Here is a tiny trained network, its code and every weight. The questions are about switching its units off for an input and a class, where a switched-off unit gives its printed mean instead of its output.

import numpy as np


def w(rows, s, z=0):
    codes = np.array(rows[::2]) - 128.0
    scale = np.full(codes.shape[1], s)
    scale[-1] = z or s
    return codes * scale


def f(y):
    return np.maximum(y, 0)


def log_softmax(a):
    a = a - a.max(-1, keepdims=True)
    return a - np.log(np.exp(a).sum(-1, keepdims=True))


def net(x, mask):
    res = np.array(x, float).reshape(1, 4) / 4 @ E
    y = f(res @ A[0][:, :-1].T + A[0][:, -1])
    res = res + np.where(mask, y, B[0][:, -1]) @ B[0][:, :-1]
    return log_softmax(res[-1] @ U[:, :-1].T + U[:, -1])


A, B = {}, {}
E = w([
[163,96,174,113,147,143,143,231,252,181],'x0',
[58,44,69,107,149,107,153,65,187,225],'x1',
[178,155,122,222,158,153,105,152,125,240],'x2',
[210,59,95,146,98,224,130,44,104,143],'x3',
],0.011)
A[0] = w([
[121,131,153,72,136,98,113,146,110,69,191],'N1',
[53,139,138,64,149,45,154,178,144,101,254],'N2',
[142,121,128,98,108,143,130,110,108,117,196],'N3',
[132,114,166,119,141,128,157,184,193,160,195],'N4',
[133,109,105,130,95,133,133,85,113,96,157],'N5',
[88,110,112,79,110,111,171,90,142,112,142],'N6',
[111,155,132,127,143,116,125,153,97,123,75],'N7',
[99,115,93,125,159,96,107,108,121,184,144],'N8',
[95,135,107,175,147,132,112,110,127,158,141],'N9',
[157,145,129,191,134,138,90,172,107,145,101],'N10',
[114,147,130,132,100,141,100,87,9,81,159],'N11',
],0.014,0.0043)
B[0] = w([
[69,133,173,163,65,111,150,112,219,147,207],'N1',
[135,129,158,28,240,150,127,150,98,170,253],'N2',
[91,154,121,143,123,156,88,155,140,107,164],'N3',
[128,156,116,111,142,200,74,212,123,78,210],'N4',
[99,156,116,146,128,160,92,149,144,63,177],'N5',
[82,99,49,107,198,168,71,153,131,132,188],'N6',
[113,162,148,130,135,116,155,114,136,158,159],'N7',
[115,81,100,122,93,110,180,66,152,122,186],'N8',
[140,83,165,122,132,91,167,105,121,127,167],'N9',
[72,98,101,135,147,186,95,135,128,95,180],'N10',
[158,74,122,143,109,156,109,105,44,2,235],'N11',
],0.012,0.02)
U = w([
[109,136,124,110,158,225,13,205,103,71,196],'0',
[197,227,102,130,71,59,160,168,112,147,13],'1',
[166,80,117,79,182,144,213,40,74,242,147],'2',
[142,231,118,154,111,81,104,123,111,174,53],'3',
[116,134,164,234,12,108,194,40,116,71,62],'4',
[34,107,96,131,153,97,152,112,254,214,164],'5',
[196,201,157,217,41,120,122,200,223,119,3],'6',
[110,236,233,90,144,102,194,197,168,252,113],'7',
],0.0087,0.0031)

Each question gives the input, the list of numbers given to net, and the class t.
The units are the neurons (one row each of A and B). Each row of codes is followed by its name. A weight is (code - 128) times the scale printed after its matrix; where a second scale follows, it is the last column's (A, B and U).
mask holds one flag per neuron, in row order. A switched-off neuron (its flag False) gives its mean, the last column of its row in B, instead of its output. The means were averaged over made-up inputs and are rounded, as every weight is.
A unit's drop is (log p(t) with every unit on - log p(t) with that unit switched off) / (log p(t) with every unit on - log p(t) with every unit switched off).
The circuit of an input: a set's keep is (log p(t) with only the set's units on - log p(t) with every unit switched off) / (log p(t) with every unit on - log p(t) with every unit switched off). Starting from all 11 units, units are removed one at a time, each time the one whose removal leaves the highest keep (on an exact tie, the one counted first), for as long as the keep stays at least 0.8.
circuit, biggest first: the units of the circuit, biggest drop first
most important unit: the unit with the biggest drop
k most important neurons: the k neurons with the biggest drops, biggest first
drop of u: that unit's drop, to one decimal
input [0,4,7,-7], class 7: circuit, biggest first -> (N11)
input [-4,-7,-7,2], class 4: circuit, biggest first -> (N1 N4)
input [0,6,7,-5], class 5: 2 most important neurons -> (N11 N8)
input [5,0,-6,-7], class 7: 2 most important neurons -> (N11 N1)
input [-1,1,6,-3], class 5: 2 most important neurons -> (N11 N2)
input [0,-8,2,-8], class 7: 3 most important neurons -> (N1 N7 N6)
input [-3,7,4,0], class 2: 2 most important neurons -> (N1 N9)
input [1,8,-8,-5], class 5: 2 most important neurons -> (N11 N1)
input [-5,0,3,0], class 4: 2 most important neurons -> (N2 N4)
input [-1,-7,1,-8], class 7: 2 most important neurons -> (N1 N7)
input [2,3,2,6], class 2: 2 most important neurons -> (N1 N11)
input [1,8,3,-3], class 5: 3 most important neurons -> (N11 N4 N8)
input [1,7,-7,-6], class 5: 3 most important neurons -> (N11 N1 N6)
input [-1,8,-7,-3], class 5: most important unit -> N11
input [0,3,-4,-8], class 7: 2 most important neurons -> (N2 N11)
input [-5,7,8,5], class 2: 2 most important neurons -> (N1 N11)
input [2,6,8,-5], class 5: 2 most important neurons -> (N11 N8)
input [-3,6,2,7], class 4: drop of N2 -> 0.9
input [5,6,5,7], class 2: drop of N9 -> 0.3
input [-7,1,4,2], class 4: drop of N2 -> 0.3
input [3,-6,-4,-6], class 7: drop of N4 -> 0.0
input [-2,8,-1,-8], class 2: most important unit -> N2
